Here is a tiny trained network, its code and every weight. The questions are about switching its units off for an input and a target symbol, where a switched-off unit gives its printed mean instead of its output.

import numpy as np


def w(rows, s, z=0):
    codes = np.array(rows[::2]) - 128.0
    scale = np.full(codes.shape[1], s)
    scale[-1] = z or s
    return codes * scale


def f(y):
    return y / 2 * (1 + np.tanh(0.7978845608 * (y + 0.044715 * y**3)))


def softmax(a):
    e = np.exp(a - a.max(-1, keepdims=True))
    return e / e.sum(-1, keepdims=True)


def log_softmax(a):
    a = a - a.max(-1, keepdims=True)
    return a - np.log(np.exp(a).sum(-1, keepdims=True))


def net(x, mask):
    ids = ['Παγηθψω'.index(c) for c in x.split()]
    T = len(ids)
    res = E[ids] + P[:T]
    q, k, v = (res @ M[0].T for M in (Q, K, V))
    z = softmax(np.where(np.tri(T) > 0, q @ k.T / 2**0.5, -1e9)) @ v
    res = res + np.where(mask[0], z, O[0][:, -1]) @ O[0][:, :-1]
    y = f(res @ A[0][:, :-1].T + A[0][:, -1])
    res = res + np.where(mask[1:9], y, B[0][:, -1]) @ B[0][:, :-1]
    return log_softmax(res[-1] @ U[:, :-1].T + U[:, -1])


Q, K, V, O, A, B = {}, {}, {}, {}, {}, {}
E = w([
[174,139,145,101],'Π',
[146,137,156,94],'α',
[85,171,168,117],'γ',
[119,72,159,98],'η',
[172,218,129,98],'θ',
[193,138,126,142],'ψ',
[99,254,155,144],'ω',
],0.025)
P = w([
[122,177,98,97],'0',
[210,122,154,124],'1',
[112,128,103,202],'2',
[123,154,121,6],'3',
[222,135,206,158],'4',
[116,139,117,198],'5',
[58,115,189,38],'6',
[251,154,248,160],'7',
[133,156,123,202],'8',
[43,136,174,37],'9',
],0.012)
Q[0] = w([
[126,122,63,253],'H0',
[134,107,82,167],'H0',
],0.016)
K[0] = w([
[97,143,10,130],'H0',
[105,96,40,100],'H0',
],0.013)
V[0] = w([
[2,95,212,95],'H0',
[178,126,96,13],'H0',
],0.0085)
O[0] = w([
[109,206,132,8,80],'H0',
[19,142,241,158,253],'H0',
],0.016,0.0037)
A[0] = w([
[64,110,169,73,100],'N0',
[227,164,121,219,188],'N1',
[28,206,126,92,150],'N2',
[188,217,74,125,201],'N3',
[158,131,166,150,103],'N4',
[115,94,154,255,157],'N5',
[196,115,120,176,181],'N6',
[92,129,67,38,3],'N7',
],0.011,0.0069)
B[0] = w([
[116,203,105,206,221],'N0',
[92,122,94,98,200],'N1',
[163,41,150,82,234],'N2',
[107,109,86,170,173],'N3',
[123,134,162,192,165],'N4',
[222,131,78,88,248],'N5',
[108,55,113,71,165],'N6',
[244,223,1,151,148],'N7',
],0.0082,0.012)
U = w([
[149,46,126,107,2],'Π',
[211,219,151,234,47],'α',
[116,104,142,2,92],'γ',
[50,70,167,131,206],'η',
[167,170,92,241,126],'θ',
[110,69,74,102,148],'ψ',
[124,170,44,138,161],'ω',
],0.0081,0.006)

Each question gives the input, a string of symbols that net reads in full, and the target symbol t.
The units are the heads (2 rows each of Q, K, V and O) and the neurons (one row each of A and B). Each row of codes is followed by its name. A weight is (code - 128) times the scale printed after its matrix; where a second scale follows, it is the last column's (O, A, B and U).
mask holds one flag per unit, heads first, then neurons. A switched-off unit (its flag False) gives its mean, the last column of its rows in O or B, instead of its output. The means were averaged over made-up inputs and are rounded, as every weight is.
A unit's drop is (log p(t) with every unit on - log p(t) with that unit switched off) / (log p(t) with every unit on - log p(t) with every unit switched off).
The circuit of an input: a set's keep is (log p(t) with only the set's units on - log p(t) with every unit switched off) / (log p(t) with every unit on - log p(t) with every unit switched off). Starting from all 9 units, units are removed one at a time, each time the one whose removal leaves the highest keep (on an exact tie, the one counted first), for as long as the keep stays at least 0.8.
circuit, biggest first: the units of the circuit, biggest drop first
most important unit: the unit with the biggest drop
top k neurons: the k neurons with the biggest drops, biggest first
drop when u is switched off: that unit's drop, to one decimal
input α α α α α Π ψ ψ, target Π: circuit, biggest first -> N6; N0
input Π γ α ω ψ γ α α γ α, target η: circuit, biggest first -> N5; H0
input α γ ω η α γ θ, target η: top 2 neurons -> N5; N7
input γ γ α, target γ: top neuron -> N0
input η α ψ, target ψ: circuit, biggest first -> N6; H0; N1
input γ α γ α, target η: circuit, biggest first -> H0; N5
input α Π α Π ψ γ α, target Π: circuit, biggest first -> H0; N5; N0
input γ ψ α Π ω, target ω: circuit, biggest first -> H0; N1
input ψ α α α η α α η, target α: top 3 neurons -> N2; N6; N1
input ψ α Π η ω α α α θ, target ω: circuit, biggest first -> N1; H0; N6
input α α α ω, target η: circuit, biggest first -> N2; H0
input ω α α ψ γ θ α γ ψ θ, target ω: top 2 neurons -> N7; N3
input α γ γ Π α ω θ ψ, target ψ: circuit, biggest first -> N6; N1
input α γ α α α γ α Π, target Π: most important unit -> N6
input η Π α Π θ α γ, target α: circuit, biggest first -> H0; N5; N0
input Π α η γ ψ γ α ω α α, target ψ: top 2 neurons -> N0; N3
input α η α ω, target γ: drop when N5 is switched off -> -0.1
input ω ψ Π α α η α α ω θ, target η: drop when H0 is switched off -> 0.3
input α γ η α, target ω: drop when H0 is switched off -> 1.1
input η α α α θ η θ, target α: most important unit -> H0
